Here is a tiny trained network, its code and every weight. The questions are about switching its units off for an input and a class, where a switched-off unit gives its printed mean instead of its output.

import numpy as np


def w(rows, s, z=0):
    codes = np.array(rows[::2]) - 128.0
    scale = np.full(codes.shape[1], s)
    scale[-1] = z or s
    return codes * scale


def norm(h):
    return h / np.sqrt((h * h).mean(-1, keepdims=True) + 1e-5)


def f(y):
    return np.maximum(y, 0)


def log_softmax(a):
    a = a - a.max(-1, keepdims=True)
    return a - np.log(np.exp(a).sum(-1, keepdims=True))


def net(x, mask):
    res = np.array(x, float).reshape(1, 7) / 4 @ E
    u = 0
    for l in range(4):
        y = f(norm(res) @ A[l][:, :-1].T + A[l][:, -1])
        res = res + np.where(mask[u : u + 8], y, B[l][:, -1]) @ B[l][:, :-1]
        u += 8
    return log_softmax(norm(res)[-1] @ U[:, :-1].T + U[:, -1])


A, B = {}, {}
E = w([
[186,43,247,26,80,96,77],'x0',
[130,127,127,129,129,126,124],'x1',
[163,150,112,65,242,98,148],'x2',
[124,137,133,125,130,134,118],'x3',
[72,190,176,140,105,24,141],'x4',
[126,130,127,129,130,129,120],'x5',
[127,133,137,127,130,132,134],'x6',
],0.011)
A[0] = w([
[147,67,199,59,111,106,99,130],'0.n0',
[85,171,81,205,131,141,158,98],'0.n1',
[100,107,134,169,71,166,137,240],'0.n2',
[103,161,117,139,197,103,173,3],'0.n3',
[133,156,97,187,125,134,146,17],'0.n4',
[101,180,121,182,102,186,156,153],'0.n5',
[154,147,135,39,189,103,143,26],'0.n6',
[80,192,141,122,90,9,118,163],'0.n7',
],0.014,0.0052)
B[0] = w([
[107,90,232,194,64,169,126,249],'0.n0',
[218,130,169,96,225,93,156,215],'0.n1',
[176,69,184,241,93,109,67,208],'0.n2',
[159,254,26,95,121,157,128,176],'0.n3',
[71,111,161,147,44,157,48,161],'0.n4',
[149,57,119,173,115,39,170,198],'0.n5',
[212,91,120,216,231,30,117,188],'0.n6',
[62,169,225,42,133,19,73,236],'0.n7',
],0.009,0.012)
A[1] = w([
[120,130,22,125,206,126,174,119],'1.n0',
[144,98,201,50,162,112,141,121],'1.n1',
[146,144,176,97,101,107,79,91],'1.n2',
[81,188,79,127,169,117,142,93],'1.n3',
[170,177,150,175,143,105,106,141],'1.n4',
[69,183,165,131,122,43,120,129],'1.n5',
[62,117,60,116,72,115,247,30],'1.n6',
[34,135,82,88,167,165,82,4],'1.n7',
],0.015)
B[1] = w([
[64,135,179,127,166,190,70,200],'1.n0',
[141,163,17,250,145,96,159,211],'1.n1',
[71,101,85,137,133,117,190,187],'1.n2',
[191,186,152,103,88,89,93,163],'1.n3',
[143,60,147,117,153,151,164,241],'1.n4',
[83,21,202,71,133,93,133,251],'1.n5',
[143,248,56,109,69,155,142,128],'1.n6',
[229,112,163,227,19,38,46,128],'1.n7',
],0.014,0.011)
A[2] = w([
[167,104,129,147,151,85,136,94],'2.n0',
[136,193,84,25,111,85,147,82],'2.n1',
[137,87,170,85,81,103,137,112],'2.n2',
[71,199,54,145,151,98,210,55],'2.n3',
[57,112,132,57,68,163,140,88],'2.n4',
[141,118,36,185,120,154,137,101],'2.n5',
[67,115,115,9,165,95,148,120],'2.n6',
[85,155,25,115,135,55,110,5],'2.n7',
],0.015,0.014)
B[2] = w([
[117,143,103,110,155,57,132,220],'2.n0',
[252,218,112,201,90,163,40,144],'2.n1',
[97,124,103,137,159,188,138,254],'2.n2',
[158,188,31,140,76,146,153,128],'2.n3',
[119,154,88,49,34,199,217,139],'2.n4',
[151,129,112,176,126,88,139,162],'2.n5',
[207,207,128,188,115,125,68,239],'2.n6',
[91,214,74,86,200,51,178,128],'2.n7',
],0.018,0.007)
A[3] = w([
[144,218,99,51,102,86,92,36],'3.n0',
[13,131,148,56,53,160,126,2],'3.n1',
[136,145,71,192,158,182,144,158],'3.n2',
[112,125,135,43,167,205,127,154],'3.n3',
[227,103,85,140,172,118,127,182],'3.n4',
[138,123,112,158,73,249,117,70],'3.n5',
[106,102,209,137,93,108,129,80],'3.n6',
[146,60,178,119,89,131,167,113],'3.n7',
],0.017,0.0037)
B[3] = w([
[233,155,159,248,120,162,76,161],'3.n0',
[160,148,30,82,9,195,173,160],'3.n1',
[97,89,47,101,71,135,189,183],'3.n2',
[21,234,114,28,199,144,90,158],'3.n3',
[103,135,82,116,51,208,149,252],'3.n4',
[178,206,184,125,185,12,75,175],'3.n5',
[107,129,77,77,120,140,166,255],'3.n6',
[171,220,136,95,162,157,83,247],'3.n7',
],0.015,0.011)
U = w([
[195,90,36,209,85,207,176,147],'0',
[224,213,207,158,161,104,43,189],'1',
[79,41,206,140,193,3,162,215],'2',
[52,120,177,45,17,159,186,45],'3',
[35,195,71,53,178,204,101,2],'4',
],0.022,0.0038)

Each question gives the input, the list of numbers given to net, and the class t.
The units are the neurons (one row each of A and B). Each row of codes is followed by its name. A weight is (code - 128) times the scale printed after its matrix; where a second scale follows, it is the last column's (A, B and U).
mask holds one flag per neuron, layer by layer. A switched-off neuron (its flag False) gives its mean, the last column of its row in B, instead of its output. The means were averaged over made-up inputs and are rounded, as every weight is.
A unit's drop is (log p(t) with every unit on - log p(t) with that unit switched off) / (log p(t) with every unit on - log p(t) with every unit switched off).
The circuit of an input: a set's keep is (log p(t) with only the set's units on - log p(t) with every unit switched off) / (log p(t) with every unit on - log p(t) with every unit switched off). Starting from the 12 units with the biggest drops (on a tie, the unit counted first), units are removed one at a time, each time the one whose removal leaves the highest keep (on an exact tie, the one counted first), for as long as the keep stays at least 0.8.
units of the circuit, in order: the units of the circuit, biggest drop first
k most important neurons: the k neurons with the biggest drops, biggest first
k most important neurons of layer l: the k neurons of layer l with the biggest drops, biggest first
drop of u: that unit's drop, to one decimal
input [8,-3,1,8,-5,6,-8], class 0: units of the circuit, in order : [1.n1]
input [5,1,1,2,2,-8,0], class 2: 3 most important neurons : [1.n1, 0.n6, 3.n4]
input [2,-6,-3,-8,-5,-5,5], class 1: 2 most important neurons : [3.n5, 1.n1]
input [5,6,-7,-3,1,8,3], class 3: 2 most important neurons : [2.n6, 0.n1]
input [0,1,2,6,-3,-7,7], class 4: 3 most important neurons of layer 2 : [2.n6, 2.n5, 2.n1]
input [4,-5,-8,-5,0,3,3], class 1: 3 most important neurons : [0.n7, 3.n5, 1.n5]
input [-6,5,2,-5,-1,-5,-1], class 4: 2 most important neurons : [0.n7, 1.n0]
input [3,6,0,-3,4,8,1], class 3: 2 most important neurons : [0.n1, 0.n0]
input [1,6,-3,-5,6,4,-3], class 3: 2 most important neurons : [0.n1, 0.n6]
input [-8,-2,5,1,1,8,-2], class 1: 4 most important neurons : [1.n3, 0.n2, 1.n1, 3.n0]
input [-7,8,1,-2,1,-4,6], class 1: 2 most important neurons : [0.n3, 1.n1]
input [6,-4,-1,-1,2,-8,-1], class 3: 2 most important neurons : [0.n0, 0.n1]
input [0,-2,5,4,-5,1,-1], class 4: 2 most important neurons of layer 1 : [1.n0, 1.n1]
input [-4,-5,0,2,8,5,6], class 2: 2 most important neurons : [1.n5, 0.n5]
input [1,4,4,6,-6,7,-8], class 0: 2 most important neurons : [0.n3, 1.n5]
input [6,3,7,3,-2,-6,-6], class 0: most important neuron of layer 1 : [1.n5]
input [2,5,-3,-4,1,-3,4], class 3: drop of 0.n1 : 0.3
input [4,-5,-6,4,6,5,-2], class 3: drop of 3.n2 : 0.0
input [1,0,-7,7,-5,-3,-5], class 1: drop of 3.n5 : 1.8
input [5,-6,1,-3,-5,-2,-5], class 0: 2 most important neurons of layer 1 : [1.n1, 1.n0]
